Below are the code and all the weights of a small trained network. Each question names an input and a class and asks about switching units off, where a switched-off unit gives its printed mean instead of its output.

import numpy as np


def w(rows, s, z=0):
    codes = np.array(rows[::2]) - 128.0
    scale = np.full(codes.shape[1], s)
    scale[-1] = z or s
    return codes * scale


def norm(h):
    return h / np.sqrt((h * h).mean(-1, keepdims=True) + 1e-5)


def f(y):
    return y / 2 * (1 + np.tanh(0.7978845608 * (y + 0.044715 * y**3)))


def log_softmax(a):
    a = a - a.max(-1, keepdims=True)
    return a - np.log(np.exp(a).sum(-1, keepdims=True))


def net(x, mask):
    res = np.array(x, float).reshape(1, 8) / 4 @ E
    u = 0
    for l in range(2):
        y = f(norm(res) @ A[l][:, :-1].T + A[l][:, -1])
        res = res + np.where(mask[u : u + 12], y, B[l][:, -1]) @ B[l][:, :-1]
        u += 12
    return log_softmax(norm(res)[-1] @ U[:, :-1].T + U[:, -1])


A, B = {}, {}
E = w([
[228,173,74,182,55,11],'x0',
[135,63,99,247,165,163],'x1',
[126,130,128,127,128,128],'x2',
[124,125,130,129,125,126],'x3',
[112,213,254,198,67,212],'x4',
[130,127,130,128,129,127],'x5',
[130,124,130,127,127,127],'x6',
[126,123,132,128,126,126],'x7',
],0.0082)
A[0] = w([
[136,186,197,74,90,149,149],'0.n1',
[34,30,161,2,136,197,59],'0.n2',
[223,185,152,197,1,98,24],'0.n3',
[158,191,88,57,187,112,163],'0.n4',
[103,60,79,43,249,119,159],'0.n5',
[205,114,41,126,127,2,95],'0.n6',
[97,124,184,195,150,217,199],'0.n7',
[143,52,73,193,201,85,1],'0.n8',
[173,68,81,71,151,125,136],'0.n9',
[153,129,61,183,142,34,226],'0.n10',
[118,155,169,35,59,143,196],'0.n11',
[152,184,94,60,112,32,34],'0.n12',
],0.0077,0.0048)
B[0] = w([
[186,184,64,110,53,198,196],'0.n1',
[196,214,65,169,73,124,225],'0.n2',
[86,149,171,132,254,25,214],'0.n3',
[73,112,183,84,65,79,183],'0.n4',
[170,205,224,203,184,42,254],'0.n5',
[121,82,84,67,58,237,232],'0.n6',
[40,4,163,77,138,154,222],'0.n7',
[233,135,106,220,76,143,159],'0.n8',
[47,183,147,126,95,112,182],'0.n9',
[177,114,151,130,67,192,232],'0.n10',
[189,207,131,47,54,193,214],'0.n11',
[76,34,141,87,130,32,184],'0.n12',
],0.0077,0.0069)
A[1] = w([
[98,127,104,186,254,71,130],'1.n1',
[93,214,153,88,101,35,53],'1.n2',
[199,79,65,197,167,107,189],'1.n3',
[106,158,168,201,83,154,89],'1.n4',
[169,220,151,117,39,57,174],'1.n5',
[77,68,81,63,139,88,8],'1.n6',
[169,112,200,228,185,64,1],'1.n7',
[128,37,176,181,110,61,56],'1.n8',
[98,161,215,62,171,85,158],'1.n9',
[82,215,185,143,155,141,71],'1.n10',
[134,233,131,97,156,64,13],'1.n11',
[105,104,186,245,189,156,138],'1.n12',
],0.011,0.0038)
B[1] = w([
[242,174,106,104,11,89,166],'1.n1',
[78,76,51,176,175,114,195],'1.n2',
[211,172,146,152,104,160,165],'1.n3',
[152,127,114,107,168,61,151],'1.n4',
[86,82,134,162,190,112,253],'1.n5',
[75,31,151,87,86,107,134],'1.n6',
[149,186,251,3,124,84,179],'1.n7',
[99,227,109,85,121,161,151],'1.n8',
[145,196,59,197,115,152,177],'1.n9',
[116,114,71,139,82,82,164],'1.n10',
[53,176,120,200,224,168,176],'1.n11',
[172,72,166,81,198,94,192],'1.n12',
],0.011,0.013)
U = w([
[5,239,37,221,227,39,253],'0',
[227,208,244,114,244,9,124],'1',
[39,250,145,55,44,232,78],'2',
[40,41,234,137,253,203,74],'3',
[21,41,28,63,24,23,77],'4',
[230,105,46,223,31,165,101],'5',
],0.014,0.0066)

Each question gives the input, the list of numbers given to net, and the class t.
The units are the neurons (one row each of A and B). Each row of codes is followed by its name. A weight is (code - 128) times the scale printed after its matrix; where a second scale follows, it is the last column's (A, B and U).
mask holds one flag per neuron, layer by layer. A switched-off neuron (its flag False) gives its mean, the last column of its row in B, instead of its output. The means were averaged over made-up inputs and are rounded, as every weight is.
A unit's drop is (log p(t) with every unit on - log p(t) with that unit switched off) / (log p(t) with every unit on - log p(t) with every unit switched off).
The circuit of an input: a set's keep is (log p(t) with only the set's units on - log p(t) with every unit switched off) / (log p(t) with every unit on - log p(t) with every unit switched off). Starting from the 12 units with the biggest drops (on a tie, the unit counted first), units are removed one at a time, each time the one whose removal leaves the highest keep (on an exact tie, the one counted first), for as long as the keep stays at least 0.8.
circuit, biggest first: the units of the circuit, biggest drop first
k most important neurons: the k neurons with the biggest drops, biggest first
k most important neurons of layer l: the k neurons of layer l with the biggest drops, biggest first
drop when u is switched off: that unit's drop, to one decimal
input [3,-6,-7,5,0,2,-3,0], class 4: circuit, biggest first => 0.n5
input [6,-8,1,2,-1,2,-5,-7], class 4: 2 most important neurons => 0.n5, 0.n6
input [1,-6,1,8,6,1,-5,7], class 0: 2 most important neurons => 0.n6, 0.n10
input [0,-5,7,3,4,-5,0,7], class 2: 2 most important neurons => 0.n11, 0.n1
input [-2,-7,7,4,1,3,0,6], class 2: 4 most important neurons => 0.n11, 0.n1, 0.n3, 0.n5
input [-8,-6,-5,6,1,-1,6,-8], class 2: 2 most important neurons of layer 0 => 0.n3, 0.n11
input [-6,2,-8,-5,0,-8,-3,-7], class 1: 2 most important neurons => 0.n6, 0.n5
input [1,2,0,2,-4,5,-8,-6], class 5: 2 most important neurons => 0.n6, 0.n3
input [-1,-8,6,0,-8,5,6,-8], class 0: 2 most important neurons => 0.n5, 0.n7
input [-8,-5,6,-4,1,2,8,-7], class 2: 3 most important neurons => 0.n3, 0.n11, 0.n1
input [-6,0,-3,-6,-5,8,8,6], class 0: 2 most important neurons of layer 0 => 0.n2, 0.n9
input [-6,1,-7,-7,-7,2,-7,6], class 1: 2 most important neurons => 0.n5, 1.n7
input [4,-6,0,6,1,-4,2,3], class 0: 2 most important neurons => 0.n3, 0.n7
input [8,4,4,-4,-2,-3,-8,1], class 5: circuit, biggest first => 0.n6
input [0,-6,-4,-3,4,-3,-5,7], class 2: 3 most important neurons => 0.n11, 0.n1, 0.n5
input [3,7,0,7,0,-8,8,-6], class 5: 2 most important neurons => 0.n5, 0.n10
input [1,-2,-6,-4,-4,6,0,0], class 4: 3 most important neurons => 0.n6, 0.n3, 1.n11
input [-1,7,-6,0,-6,2,7,5], class 1: drop when 0.n5 is switched off => 1.0
input [3,0,8,-7,-2,2,5,0], class 4: drop when 0.n12 is switched off => 0.1
input [8,-5,-3,8,6,-1,-4,-1], class 0: drop when 1.n4 is switched off => 0.0
input [0,2,2,-2,3,1,-1,0], class 3: most important neuron of layer 0 => 0.n7
